Each row of numbers stands for one node and depends on some of the facts below. Use the named rows to name the rest.

Known rows:
februr: [  9  -5   0   2   2 -13  -1 -19 -12   3   3 -18 -21  33   4   9  -9  -1
   1 -19 -17  -8   5 -13  -5   2]
flafol: [ 17 -14   0  -4 -31 -15  -3 -10 -11   3  -8 -24 -14 -23   0  -3  11 -10
  -2 -20  -9 -21   1   4 -20  43]
grilol: [ 17 -10 -14   8  -7 -18   3 -14 -12   0 -14 -22 -15   5   0 -10  -7  -7
  19 -10   4 -13  -5   2   1  13]
brigras: [ 14  -7   1  -6 -17 -16  -7 -13 -13   7  -6 -18 -17   2  -2   6   9  -5
   3 -21 -11 -16   1  -5 -18  29]
natre: [ 15 -16  -4  -6 -19 -19 -20 -15 -15   1 -14 -23 -18   4  11  17   2 -10
 -12 -15   6  -8  -2  -6 -10  55]
goton: [ 12  -8  -2 -10 -28 -19 -19 -14 -15   0 -15 -26 -17   3  15  17   4 -12
 -12  -8   4  -6  -1  -4  -1  69]
skadus: [  5   4  -2  -9 -14 -14  -3 -17 -18   1  -6 -23 -21  19  13  15  -7  -1
  -7 -15 -10 -18   2 -10   6  14]
flufes: [  8  -1  -3 -10 -26 -13   7  -8 -11   0 -11 -18 -14   1  -1  -3   8  -4
  14 -18  -9 -27  -1  -2  -6  17]
brurusku: [ 12 -10 -10  -5 -18 -15  -5 -14 -14  -3 -11 -18 -17   4  10   3   1  -5
   1 -14   2 -13  -3  -5  -4  16]
zogar: [ 15 -18  -1  -4 -14 -14 -15 -16 -11   1  -2 -29 -15  12   9   8  -2  -4
  -5  -9  -7  -2  -6  -5 -15  29]
vatunuk: [ 11 -10  -1  -6 -21 -13  -6 -14 -11   0  -8 -20 -16  11   4   0  -1  -5
   1 -11  -5 -12  -4  -2  -7  24]
griston: [ 12   7   5 -14 -11 -36  -9 -16 -13   9  -9 -24 -15   4   1  14   8 -12
  -2  -2  -8 -13   5  -6   0  22]
kledro: [ 12 -11 -11  -4 -13 -14  -5 -10 -12  -1  -7 -26 -16   2  14   5 -10  -1
  -4 -18  -4 -16 -11  -7  -8  16]
vaklur: [  9   3  -3  -8 -21 -15   2  -8 -10   4 -13 -19 -16   2  -4  -4  -2  -6
  23  -8  -7 -22   3  -4   3  49]
rimel: [ 15   1  -8  -2 -14 -22 -14 -11 -19   4 -12 -33 -16  22   4  11 -23  -2
  12  -2  -4 -13 -11 -10   3  61]
skitam: [  3  -2  -2 -16 -21  -8  -7 -17 -17  -2  -2 -21 -21  21  19  24   7   0
 -15 -29 -11 -11   4 -11   0  -1]
brifu: [ 14  -8 -13   0  -5 -18  -9  -9 -11   3 -11 -26 -15  15  12   4 -15  -4
  13  -6   0 -10  -5 -10   0  34]
raplal: [ 19 -12   1   0 -30 -22  -4 -12 -14   4  -7 -24 -15 -18  -3  -2  13 -10
   5 -21  -6 -18   1   4 -25  32]
fulol: [ 11  -8 -15  -9 -24 -11  -3  -7 -13  -5 -10 -26 -14   5  14  -1  -8  -1
   3 -18  -2 -16  -8  -4  -1   5]
begrogra: [ 12  -7   0   0 -14 -23 -12 -12  -9   4 -14 -25 -17  19   5   4 -13 -11
  13   6   4  -3   3  -7   5  75]
greplol: [ 12 -14  -3  -6 -24 -13  -5 -14 -11  -4 -10 -21 -17  11   6   2   0  -4
   0 -11  -2 -12  -3  -3  -4  17]

There are 3 kinds of fact about the nodes: ε, Σ, ξ.
bagrel	ε	933; bapizar	ε	850; begrogra	ε	850; bizogru	ε	765; bopu	ε	765; bozi	ε	159; breflapla	ε	637; breplar	ε	692; brevam	ε	159
brezal	ε	850; brifu	ε	692; brifubrum	ε	637; brigras	ε	159; bripane	ε	637; bripilir	ε	159; bropam	ε	159; brozo	ε	692; brunur	ε	692
brurusku	ε	765; buron	ε	765; dadru	ε	765; deplel	ε	933; digor	ε	159; ditridak	ε	159; dodim	ε	159; drabras	ε	765; dradrik	ε	637
dragri	ε	933; dravo	ε	159; drikis	ε	933; drikle	ε	765; driklebal	ε	159; driskepli	ε	850; drobren	ε	765; drodu	ε	765; drogril	ε	159
droto	ε	692; drozibo	ε	765; drusten	ε	692; dures	ε	637; falam	ε	637; februr	ε	850; femas	ε	159; festudros	ε	765; fiba	ε	637
fibo	ε	850; filuk	ε	765; finim	ε	765; fizer	ε	933; flafol	ε	159; flamim	ε	765; flasan	ε	637; fledugra	ε	637; flekupek	ε	850
fliklik	ε	933; flodrodru	ε	159; floklilak	ε	159; flonom	ε	850; flonuk	ε	933; floto	ε	159; flufes	ε	159; fostu	ε	933; fulol	ε	692
gakla	ε	850; gifam	ε	933; gistes	ε	765; gofler	ε	765; goton	ε	765; graberu	ε	159; grenufi	ε	692; greplol	ε	850; grestebom	ε	765
grezun	ε	159; gridutur	ε	692; grifem	ε	765; grilol	ε	765; grisku	ε	637; griston	ε	159; grobrer	ε	850; kalen	ε	637; kaskes	ε	933
kegrar	ε	692; keskon	ε	692; kezanal	ε	765; kibegan	ε	933; kigrinel	ε	159; kiklu	ε	692; kilu	ε	692; klabras	ε	637; kladro	ε	933
klakem	ε	637; klaval	ε	637; kledro	ε	692; klilos	ε	765; klimam	ε	159; klubri	ε	765; klufor	ε	637; kluru	ε	765; konom	ε	692
kopo	ε	933; labu	ε	159; lazer	ε	933; leflake	ε	933; leplen	ε	159; loku	ε	159; lostam	ε	850; lotrar	ε	765; luflu	ε	933
lupligro	ε	637; lustak	ε	637; lusuk	ε	933; melezi	ε	637; meren	ε	637; metrar	ε	159; mibrerir	ε	159; modu	ε	637; mones	ε	933
mumedra	ε	692; muris	ε	692; nabu	ε	765; nagu	ε	692; naleklun	ε	692; natrago	ε	692; natre	ε	765; nekebrok	ε	765; nesurol	ε	637
nubra	ε	765; nubrom	ε	692; nudos	ε	692; nudrek	ε	933; nutul	ε	159; pavo	ε	692; penol	ε	637; plamir	ε	159; pledus	ε	692
plezik	ε	159; ploril	ε	159; plostaskas	ε	765; plubam	ε	933; poskiklu	ε	765; puga	ε	850; raplal	ε	159; rimel	ε	692; riplupo	ε	692
riron	ε	933; safom	ε	765; sakli	ε	933; seklo	ε	159; skadus	ε	765; skalum	ε	765; skasa	ε	637; skatol	ε	159; skeflin	ε	159
skeplo	ε	159; skerin	ε	637; skitam	ε	765; skofligri	ε	765; skogrebru	ε	692; skostom	ε	692; skuri	ε	159; solik	ε	159; stazan	ε	850
stekolam	ε	850; stifel	ε	637; stirur	ε	765; stobil	ε	692; stodos	ε	159; stopak	ε	159; stosen	ε	159; stuva	ε	933; stuvun	ε	765
sustas	ε	159; taga	ε	159; taklal	ε	159; tapi	ε	765; tavem	ε	692; tavom	ε	159; tigus	ε	159; toge	ε	159; tragruti	ε	850
trefe	ε	933; trepluzam	ε	933; trodemik	ε	933; troskil	ε	850; trudasi	ε	850; truma	ε	159; truril	ε	765; tunan	ε	637; vafla	ε	765
vagra	ε	159; vaklur	ε	159; vaplek	ε	159; vatunuk	ε	850; vistovul	ε	765; vugrir	ε	159; vuklubon	ε	765; vure	ε	933; zada	ε	765
zafer	ε	850; zaklas	ε	933; zegor	ε	765; zekugro	ε	159; zogar	ε	637; zogra	ε	850; zokla	ε	765; zopulis	ε	637; zudan	ε	159
zuklun	ε	159; bagrel	Σ	goton; bagrel	Σ	breplar; bagrel	Σ	skalum; bizogru	Σ	dragri; buron	Σ	skostom; buron	Σ	trepluzam; dravo	Σ	flamim; dravo	Σ	vaklur
dravo	Σ	breflapla; drobren	Σ	zokla; drodu	Σ	fledugra; drodu	Σ	dadru; droto	Σ	bropam; falam	Σ	toge; falam	Σ	nudrek; falam	Σ	plubam; februr	Σ	kluru
februr	Σ	zekugro; februr	Σ	flamim; februr	Σ	brifu; februr	Σ	drozibo; fiba	Σ	bripilir; fiba	Σ	finim; fibo	Σ	fledugra; fibo	Σ	nudrek; fibo	Σ	grobrer
fibo	Σ	skuri; flonuk	Σ	tunan; flonuk	Σ	flafol; flonuk	Σ	stuva; flonuk	Σ	grisku; gifam	Σ	vafla; gifam	Σ	zudan; gifam	Σ	zuklun; gifam	Σ	vure
gofler	Σ	plubam; graberu	Σ	gakla; graberu	Σ	flafol; graberu	Σ	tapi; graberu	Σ	brevam; grestebom	Σ	goton; grezun	Σ	zafer; grezun	Σ	kopo; gridutur	Σ	dures
kaskes	Σ	kopo; kezanal	Σ	dures; kezanal	Σ	muris; kezanal	Σ	klaval; kigrinel	Σ	toge; kigrinel	Σ	kluru; kigrinel	Σ	stirur; kigrinel	Σ	nesurol; kigrinel	Σ	trodemik
kigrinel	Σ	skostom; kilu	Σ	stuvun; kilu	Σ	grenufi; klabras	Σ	vugrir; klabras	Σ	leflake; klabras	Σ	vagra; kladro	Σ	stobil; kladro	Σ	drikle; klimam	Σ	driklebal
klimam	Σ	skostom; klimam	Σ	stopak; klimam	Σ	nubra; labu	Σ	loku; labu	Σ	driklebal; labu	Σ	skostom; lostam	Σ	nekebrok; lostam	Σ	ditridak; lostam	Σ	bripane
lostam	Σ	zekugro; lostam	Σ	skasa; lotrar	Σ	loku; lupligro	Σ	dures; lupligro	Σ	raplal; lupligro	Σ	festudros; lustak	Σ	flamim; lustak	Σ	rimel; lustak	Σ	begrogra
lusuk	Σ	natre; lusuk	Σ	grifem; lusuk	Σ	zuklun; metrar	Σ	brifubrum; metrar	Σ	grisku; modu	Σ	poskiklu; nabu	Σ	nudrek; nabu	Σ	lazer; nabu	Σ	kopo
natrago	Σ	bropam; natrago	Σ	stekolam; nudos	Σ	leflake; nudos	Σ	stuva; nudos	Σ	trepluzam; penol	Σ	luflu; penol	Σ	brunur; plamir	Σ	stuvun; plamir	Σ	raplal
plamir	Σ	brevam; plezik	Σ	skalum; plezik	Σ	leflake; plostaskas	Σ	drogril; riplupo	Σ	loku; riplupo	Σ	skerin; sakli	Σ	loku; sakli	Σ	nagu; seklo	Σ	zopulis
seklo	Σ	stuvun; seklo	Σ	skasa; skadus	Σ	driskepli; skadus	Σ	floklilak; skatol	Σ	floto; skeflin	Σ	keskon; skeflin	Σ	drikle; skeflin	Σ	trudasi; skitam	Σ	vafla
skitam	Σ	luflu; skitam	Σ	goton; skitam	Σ	zudan; skitam	Σ	driskepli; solik	Σ	drikis; stifel	Σ	brozo; stifel	Σ	begrogra; stodos	Σ	brozo; stodos	Σ	flasan
stosen	Σ	kiklu; stosen	Σ	nesurol; stosen	Σ	grilol; stosen	Σ	drikle; stosen	Σ	dodim; stosen	Σ	muris; stosen	Σ	skerin; stosen	Σ	mumedra; sustas	Σ	begrogra
sustas	Σ	floklilak; taga	Σ	dures; taga	Σ	mones; taga	Σ	klakem; tigus	Σ	loku; tigus	Σ	nagu; tigus	Σ	begrogra; tragruti	Σ	griston; tragruti	Σ	floklilak
tragruti	Σ	bozi; truril	Σ	nutul; truril	Σ	floto; truril	Σ	femas; truril	Σ	bozi; truril	Σ	drozibo; zaklas	Σ	fledugra; zaklas	Σ	drusten; zaklas	Σ	skofligri
zaklas	Σ	deplel; zaklas	Σ	zafer; zegor	Σ	fledugra; zegor	Σ	trodemik; zogra	Σ	natre; bagrel	ξ	lostam; bapizar	ξ	dragri; bizogru	ξ	tapi; bopu	ξ	deplel
bozi	ξ	stuvun; breflapla	ξ	brifu; breplar	ξ	zafer; brevam	ξ	skadus; brifu	ξ	bripilir; bripane	ξ	flasan; bripilir	ξ	femas; bropam	ξ	kledro; brozo	ξ	vistovul
brunur	ξ	brifubrum; brurusku	ξ	nutul; buron	ξ	ditridak; deplel	ξ	skeflin; digor	ξ	nubra; dodim	ξ	muris; drabras	ξ	zada; dradrik	ξ	skatol; dravo	ξ	brigras
drikis	ξ	dadru; drikle	ξ	zegor; driklebal	ξ	kezanal; driskepli	ξ	fizer; drobren	ξ	zogar; drodu	ξ	flonuk; drogril	ξ	bripane; droto	ξ	kiklu; drozibo	ξ	vaplek
drusten	ξ	labu; femas	ξ	floto; festudros	ξ	nabu; fiba	ξ	flekupek; fibo	ξ	toge; filuk	ξ	brurusku; finim	ξ	konom; fizer	ξ	klakem; flafol	ξ	trudasi
flamim	ξ	vure; flasan	ξ	kegrar; flekupek	ξ	kladro; fliklik	ξ	mones; flodrodru	ξ	natre; flonom	ξ	skalum; flonuk	ξ	stodos; floto	ξ	tunan; flufes	ξ	riron
fulol	ξ	zekugro; gakla	ξ	klabras; gistes	ξ	drozibo; gofler	ξ	metrar; goton	ξ	bapizar; graberu	ξ	melezi; greplol	ξ	brunur; grestebom	ξ	klilos; grezun	ξ	flodrodru
gridutur	ξ	nesurol; grifem	ξ	greplol; grilol	ξ	tavom; grisku	ξ	flafol; griston	ξ	nudrek; kalen	ξ	seklo; kaskes	ξ	zogra; keskon	ξ	buron; kezanal	ξ	rimel
kibegan	ξ	plostaskas; kiklu	ξ	tavem; kilu	ξ	zopulis; klabras	ξ	leflake; kladro	ξ	leplen; klakem	ξ	drogril; klaval	ξ	droto; kledro	ξ	goton; klilos	ξ	fostu
klimam	ξ	graberu; klubri	ξ	filuk; klufor	ξ	falam; kluru	ξ	driklebal; konom	ξ	tigus; kopo	ξ	dradrik; labu	ξ	trefe; lazer	ξ	pavo; leflake	ξ	nekebrok
leplen	ξ	plezik; loku	ξ	zudan; lostam	ξ	vagra; lotrar	ξ	bopu; luflu	ξ	fledugra; lustak	ξ	sustas; lusuk	ξ	truma; melezi	ξ	bozi; mibrerir	ξ	fliklik
modu	ξ	skerin; mumedra	ξ	lusuk; muris	ξ	taklal; nabu	ξ	stifel; nagu	ξ	bizogru; natrago	ξ	gifam; nekebrok	ξ	luflu; nubra	ξ	grilol; nubrom	ξ	vuklubon
nudos	ξ	mibrerir; nudrek	ξ	natrago; nutul	ξ	stopak; pavo	ξ	gakla; pledus	ξ	drusten; plezik	ξ	truril; ploril	ξ	gistes; plostaskas	ξ	plubam; poskiklu	ξ	dravo
puga	ξ	flamim; rimel	ξ	klufor; riplupo	ξ	brezal; riron	ξ	stirur; safom	ξ	troskil; sakli	ξ	naleklun; seklo	ξ	grezun; skadus	ξ	grisku; skasa	ξ	zaklas
skatol	ξ	grenufi; skeplo	ξ	drabras; skerin	ξ	pledus; skofligri	ξ	kaskes; skostom	ξ	nagu; skuri	ξ	keskon; solik	ξ	drobren; stazan	ξ	safom; stekolam	ξ	bagrel
stifel	ξ	kibegan; stirur	ξ	stekolam; stobil	ξ	vafla; stodos	ξ	skogrebru; stopak	ξ	nubrom; stosen	ξ	lustak; stuva	ξ	raplal; stuvun	ξ	taga; sustas	ξ	vugrir
taga	ξ	kluru; taklal	ξ	griston; tapi	ξ	dures; tavem	ξ	bropam; tavom	ξ	grestebom; toge	ξ	nudos; tragruti	ξ	klimam; trefe	ξ	skostom; trepluzam	ξ	mumedra
trodemik	ξ	meren; troskil	ξ	ploril; trudasi	ξ	skuri; truma	ξ	fiba; truril	ξ	lazer; vafla	ξ	klaval; vagra	ξ	stuva; vaklur	ξ	klubri; vaplek	ξ	dodim
vatunuk	ξ	breplar; vistovul	ξ	solik; vugrir	ξ	brevam; vuklubon	ξ	februr; vure	ξ	riplupo; zada	ξ	festudros; zaklas	ξ	kigrinel; zegor	ξ	flonom; zekugro	ξ	lupligro
zogra	ξ	vatunuk; zokla	ξ	kopo; zopulis	ξ	poskiklu; zuklun	ξ	modu

Name these rows:
No name comes twice in this set of rows, the named rows included.
[ 13  -9 -18   4   1 -14   7 -11 -11   4   0 -24 -17  22  10  -5 -15   2
  20 -20 -12 -15  -5  -7  -1 -18] | riplupo
[ 11  -3  -9   4 -20 -13   8 -16 -23  -2  -7 -23 -18   6  -2 -11  -6   5
   8 -14 -11 -22  -7   0  -2 -31] | kezanal
[ 13 -10  -4 -10  -3 -10   3 -13 -10   0 -11  -3 -17   9  -9   0  10   3
   0 -24  -4 -23  -7 -11 -15  -7] | grezun
[ 14 -15 -14  -8  -7 -14  -6 -11 -12  -8 -25  -8 -15   4   1  -2   2  -5
   0 -11  15 -11 -14  -3  -1  21] | skofligri
[ 16  -3  -2  -1 -11 -19   0  -9 -10   6 -11 -17 -16   6 -10  -5  -1  -7
  17 -18  -5 -19  -1  -4 -12  33] | stopak
[ 18  -2  -5   6  -9 -21   9 -11 -11   7 -10 -17 -14  -9 -11 -15  -4  -7
  20 -10  -9 -24  -1   3  -9  11] | dodim
[  7 -11  -1 -12 -20  -9  -8 -17 -12  -2   1 -26 -16  18  15  13   1   2
  -9 -12 -13  -5  -2  -9  -8  12] | penol
[ 12 -19 -13   6  11  -5   7 -16  -5  -1  -2 -13 -18   3  12   2  -9  -3
  -5 -32 -10 -10   5  -9 -11 -14] | buron
[  6  -2 -13   0 -11 -10   9 -13 -12  -2 -10 -16 -18  17   7  -5 -11  -1
  18 -13   0 -16  -2  -6   9 -12] | lotrar
[  2 -10 -18 -15 -16  -9  -4 -16 -13   5  -4 -13 -22  59  17  14  20  -1
  31 -32   2  -2   9 -21   1  -5] | truril

The same nodes again, as new rows of numbers:
Named rows:
klimam: [ -3  18 -15   3   8  -7   6  -2  16 -27  -7   5  12 -16]
plamir: [  4  21  -4   4   8 -11  -6  -8  21   8  -9   6   6   2]
seklo: [  2  18  -4  -4   1  -6   0  -3  20  -2 -13   4   6  -8]
melezi: [ -7  23  -8  -6 -15   7   1  -8  12 -22  19  -2  20 -11]
kiklu: [-22  -5 -11   8 -16   0   0 -21  13  15   0  -7  22 -13]
drozibo: [-25   5  -4  44  -1  17  12   8  19  41  -1  -1   4 -14]
klufor: [ -8  11  -7   5 -10   5  -3  -4  13 -10  13   1  11  -4]
driklebal: [  6  23 -10  -2  18   5   8 -12   7 -17  16  -3  28 -18]
luflu: [ 11 -11   4  24   8  12   3  17   5  -4   4   1   8   2]
flonom: [  5   6 -11   3  -5  10  -6   2  10   2  -3   5  13   1]
kluru: [ -6  14 -12   4  11   5  10 -16  14 -17  25  -7  29 -19]
flufes: [ 9  9 -7 -2 -3  5 -1 10 11 -1 -1  1  5 -5]
skostom: [-17 -13 -11  10 -12   8   2 -23   9  16   4  -9  22 -14]
rimel: [-19  -4  -7  24 -11  10   7 -27  14 -18  10  -2  27 -10]
dadru: [ -2  -8 -19  21   4  -3  -6   7   7  15  18  -2   7  -2]
bopu: [-4  4 -9  3 -9  4 -1  8 15  0  5 -4  6 -3]
flodrodru: [ 8  6 -7  6  2  3 -2 10 11  4 -1  2  6 -4]
dradrik: [ -9   3  -6   3 -15   7  -5   0  12   1   5   0   6  -5]
nubra: [ -7  -9  -9  10   2   2   4   1  15  10   3  -5  11 -13]
kibegan: [ 8 12 -4  7  1  2  1 15  7 -4 -4 -3  5 -5]
drusten: [-18  -6 -19   7 -24   6  -5  -3   3   3   7  -8  15 -10]

Name these rows:
No name comes twice in this set of rows, the named rows included.
[  9 -14  -9   0   7   3   9 -15  13 -18 -19   0  -8 -10] | sustas
[ -6 -16  -5  15   9   8   9  -8  15  14   5  -5  12 -12] | flamim
[ 14   1  -5  17  21   0  -1 -14  12  20   2   2   9  -1] | ditridak
[  5 -13  -5  14  -1  23   4  -6   9  -2   0   1  12  -3] | driskepli
[-20 -20  -5  22 -13  13   3 -18  11   5   5  -5  18  -7] | brozo
[-10   6  -8  -2 -18   3  -4   0  14  -9   2   1   4  -5] | modu
[  0  11 -17   5   0  -6  -1  24   4 -11  -4  -2   5 -10] | kaskes
[  3  -2 -14   8  11   2   2   8   3  15   0  -4  13 -17] | toge
[-19  21  -6  29 -17  13   4  23  19  30  -1   0   0  -7] | gistes
[ -6  -3  -5  12 -12  10   4   7  18 -18   3   0   1   1] | grestebom
[  0   7  -9  20  16  -8   6  -2  13 -15 -12   1   4  -9] | sakli
[10 -7 -4 16 15  9  5 -3  8 10  2  1 10 -9] | floto
[  2  22  -1   6  -1  -8   0   4  16 -10 -12   1   2  -2] | flonuk
[-25   9 -11  24 -31   3  -5   2  17   0  -4   3   6   3] | natrago
[10  4 -2  3  0  9  1  2  9 10  1 -1  8 -4] | vagra

